Below are the code and all the weights of a small trained network. Each question names an input and a class and asks about switching units off, where a switched-off unit gives its printed mean instead of its output.

import numpy as np


def w(rows, s, z=0):
    codes = np.array(rows[::2]) - 128.0
    scale = np.full(codes.shape[1], s)
    scale[-1] = z or s
    return codes * scale


def norm(h):
    return h / np.sqrt((h * h).mean(-1, keepdims=True) + 1e-5)


def f(y):
    return np.maximum(y, 0)


def log_softmax(a):
    a = a - a.max(-1, keepdims=True)
    return a - np.log(np.exp(a).sum(-1, keepdims=True))


def net(x, mask):
    res = np.array(x, float).reshape(1, 8) / 4 @ E
    u = 0
    for l in range(4):
        y = f(norm(res) @ A[l][:, :-1].T + A[l][:, -1])
        res = res + np.where(mask[u : u + 5], y, B[l][:, -1]) @ B[l][:, :-1]
        u += 5
    return log_softmax(norm(res)[-1] @ U[:, :-1].T + U[:, -1])


A, B = {}, {}
E = w([
[133,152,166,120,151,140,162,133,122,145,136],'x0',
[132,51,122,150,115,117,120,113,160,172,83],'x1',
[175,127,91,2,118,117,164,217,136,132,163],'x2',
[86,94,119,113,72,111,111,135,109,122,157],'x3',
[172,58,29,194,110,237,157,76,79,115,161],'x4',
[94,127,169,123,111,135,183,68,126,122,133],'x5',
[148,139,128,147,111,127,133,120,160,133,110],'x6',
[124,155,111,154,113,122,174,201,107,117,37],'x7',
],0.0042)
A[0] = w([
[113,136,95,180,131,80,178,176,123,56,117,8],'L0N0',
[181,163,117,208,172,105,95,179,98,77,104,158],'L0N1',
[95,151,120,105,108,105,201,67,149,42,122,148],'L0N2',
[66,4,112,104,104,128,122,121,168,234,54,37],'L0N3',
[173,145,14,45,149,108,179,155,132,158,161,80],'L0N4',
],0.004,0.0014)
B[0] = w([
[179,84,170,85,113,236,204,171,145,30,140,167],'L0N0',
[57,140,139,144,42,189,120,150,103,165,107,213],'L0N1',
[92,145,74,95,239,190,202,191,232,176,136,202],'L0N2',
[121,133,169,127,198,188,128,254,175,109,156,224],'L0N3',
[75,129,99,134,161,87,134,92,157,177,92,252],'L0N4',
],0.0061,0.0028)
A[1] = w([
[135,63,114,113,43,102,158,54,147,103,149,124],'L1N0',
[72,172,80,122,71,134,102,146,142,94,162,83],'L1N1',
[120,113,129,101,161,106,68,85,173,144,192,197],'L1N2',
[112,140,62,3,131,101,161,165,145,199,154,10],'L1N3',
[172,95,99,178,80,188,153,114,88,195,162,34],'L1N4',
],0.0048,0.0011)
B[1] = w([
[123,255,187,99,135,101,111,129,86,132,123,149],'L1N0',
[35,222,120,150,240,161,98,232,125,183,204,165],'L1N1',
[155,157,156,118,62,213,98,120,100,153,81,198],'L1N2',
[103,110,72,176,112,124,131,77,139,164,51,253],'L1N3',
[116,134,117,104,144,18,199,163,149,177,227,192],'L1N4',
],0.0054,0.0045)
A[2] = w([
[110,225,195,156,178,172,144,130,96,197,119,198],'L2N0',
[81,197,125,190,218,64,149,213,245,182,130,192],'L2N1',
[211,41,28,136,49,93,216,107,49,100,205,2],'L2N2',
[190,148,145,116,78,116,60,42,149,170,206,143],'L2N3',
[90,173,255,30,121,6,54,128,171,74,41,27],'L2N4',
],0.0041,0.00066)
B[2] = w([
[155,105,95,108,94,127,37,159,161,204,89,214],'L2N0',
[98,125,132,183,119,162,134,123,75,215,194,254],'L2N1',
[176,218,120,229,123,52,144,120,59,104,136,165],'L2N2',
[209,67,147,67,106,164,127,114,108,88,56,153],'L2N3',
[205,156,52,223,139,90,159,73,62,3,224,202],'L2N4',
],0.0057,0.0068)
A[3] = w([
[71,145,151,207,2,117,180,155,48,115,26,100],'L3N0',
[151,4,146,200,122,89,147,130,216,129,129,3],'L3N1',
[107,128,123,105,185,149,108,176,148,204,188,215],'L3N2',
[52,131,153,144,42,135,204,167,70,159,100,85],'L3N3',
[222,157,144,57,91,178,62,142,81,168,79,237],'L3N4',
],0.0044,0.00066)
B[3] = w([
[213,97,115,5,87,100,56,27,147,70,115,228],'L3N0',
[103,149,111,89,221,127,82,171,208,96,143,167],'L3N1',
[52,121,182,248,207,202,90,142,146,125,125,253],'L3N2',
[130,25,249,82,77,139,67,99,80,115,112,232],'L3N3',
[102,90,194,88,51,180,164,254,131,225,44,187],'L3N4',
],0.0051,0.0042)
U = w([
[193,173,108,190,133,44,172,108,90,70,186,149],'0',
[99,114,156,149,120,135,113,144,115,167,126,213],'1',
[102,136,152,137,211,178,113,191,165,125,141,53],'2',
[121,114,137,133,132,153,114,140,126,147,123,193],'3',
[73,126,147,146,132,149,151,131,153,143,111,103],'4',
[176,93,162,1,86,160,113,124,122,106,99,6],'5',
[73,113,103,127,131,90,111,61,149,150,71,123],'6',
],0.0081,0.0015)

Each question gives the input, the list of numbers given to net, and the class t.
The units are the neurons (one row each of A and B). Each row of codes is followed by its name. A weight is (code - 128) times the scale printed after its matrix; where a second scale follows, it is the last column's (A, B and U).
mask holds one flag per neuron, layer by layer. A switched-off neuron (its flag False) gives its mean, the last column of its row in B, instead of its output. The means were averaged over made-up inputs and are rounded, as every weight is.
A unit's drop is (log p(t) with every unit on - log p(t) with that unit switched off) / (log p(t) with every unit on - log p(t) with every unit switched off).
The circuit of an input: a set's keep is (log p(t) with only the set's units on - log p(t) with every unit switched off) / (log p(t) with every unit on - log p(t) with every unit switched off). Starting from the 12 units with the biggest drops (on a tie, the unit counted first), units are removed one at a time, each time the one whose removal leaves the highest keep (on an exact tie, the one counted first), for as long as the keep stays at least 0.8.
units of the circuit, in order: the units of the circuit, biggest drop first
most important unit: the unit with the biggest drop
top k neurons: the k neurons with the biggest drops, biggest first
top k neurons in layer l: the k neurons of layer l with the biggest drops, biggest first
input [-3,3,-3,7,-5,7,-8,8], class 5: most important unit : L3N0
input [1,-3,-4,-2,-2,1,5,6], class 5: units of the circuit, in order : L3N0, L0N0
input [-1,6,7,-6,8,4,-3,0], class 0: units of the circuit, in order : L2N2, L1N4
input [-2,1,8,-5,-6,0,-1,2], class 6: top 2 neurons in layer 1 : L1N3, L1N0
input [1,4,-2,0,0,-2,-6,5], class 5: units of the circuit, in order : L3N0, L0N0
input [-3,-8,-8,2,-3,7,-1,-3], class 2: units of the circuit, in order : L0N2, L1N3
input [5,-2,7,6,4,-3,1,1], class 6: top 2 neurons : L0N4, L1N3
input [5,5,-2,0,-2,1,8,-1], class 2: units of the circuit, in order : L0N3, L3N1
input [6,6,0,1,-2,3,7,-7], class 5: units of the circuit, in order : L1N2, L2N3
input [-5,1,8,0,7,-5,1,5], class 6: units of the circuit, in order : L0N4, L1N3
input [-4,2,-3,-7,7,-1,1,-7], class 0: top 2 neurons : L1N4, L2N2
input [8,4,2,4,8,0,7,6], class 0: top 2 neurons : L2N2, L1N4
input [-1,-7,3,0,-7,0,-1,-7], class 0: top 4 neurons : L2N4, L0N1, L0N3, L3N3
input [-5,8,8,1,-2,7,-1,-3], class 2: units of the circuit, in order : L0N3
input [4,-8,-1,7,6,5,5,1], class 2: units of the circuit, in order : L0N2, L1N1
input [-2,2,7,0,4,3,-7,0], class 6: top 2 neurons : L0N4, L1N3
input [-1,-5,-4,1,4,-5,-6,-7], class 5: units of the circuit, in order : L2N3, L1N2, L2N1
input [-7,8,6,5,1,-6,-1,-4], class 2: units of the circuit, in order : L0N3, L3N2
input [0,8,-7,4,-1,0,8,-3], class 2: top 2 neurons in layer 3 : L3N1, L3N3
input [2,-4,2,2,4,4,4,8], class 5: top 2 neurons in layer 0 : L0N0, L0N3
input [3,-1,-6,-6,7,7,-8,-3], class 0: most important unit : L1N4
input [-1,3,-2,5,-7,-7,4,0], class 0: top 2 neurons : L2N4, L0N2
input [5,8,-3,5,4,7,-2,4], class 2: top 2 neurons : L0N3, L3N1
input [-7,-3,3,0,8,7,5,-6], class 0: top 3 neurons in layer 2 : L2N2, L2N0, L2N1
input [4,-3,-1,3,2,3,-4,5], class 5: top 2 neurons in layer 3 : L3N3, L3N0
input [-5,-3,-1,5,6,6,-1,8], class 5: top 2 neurons : L2N4, L3N0
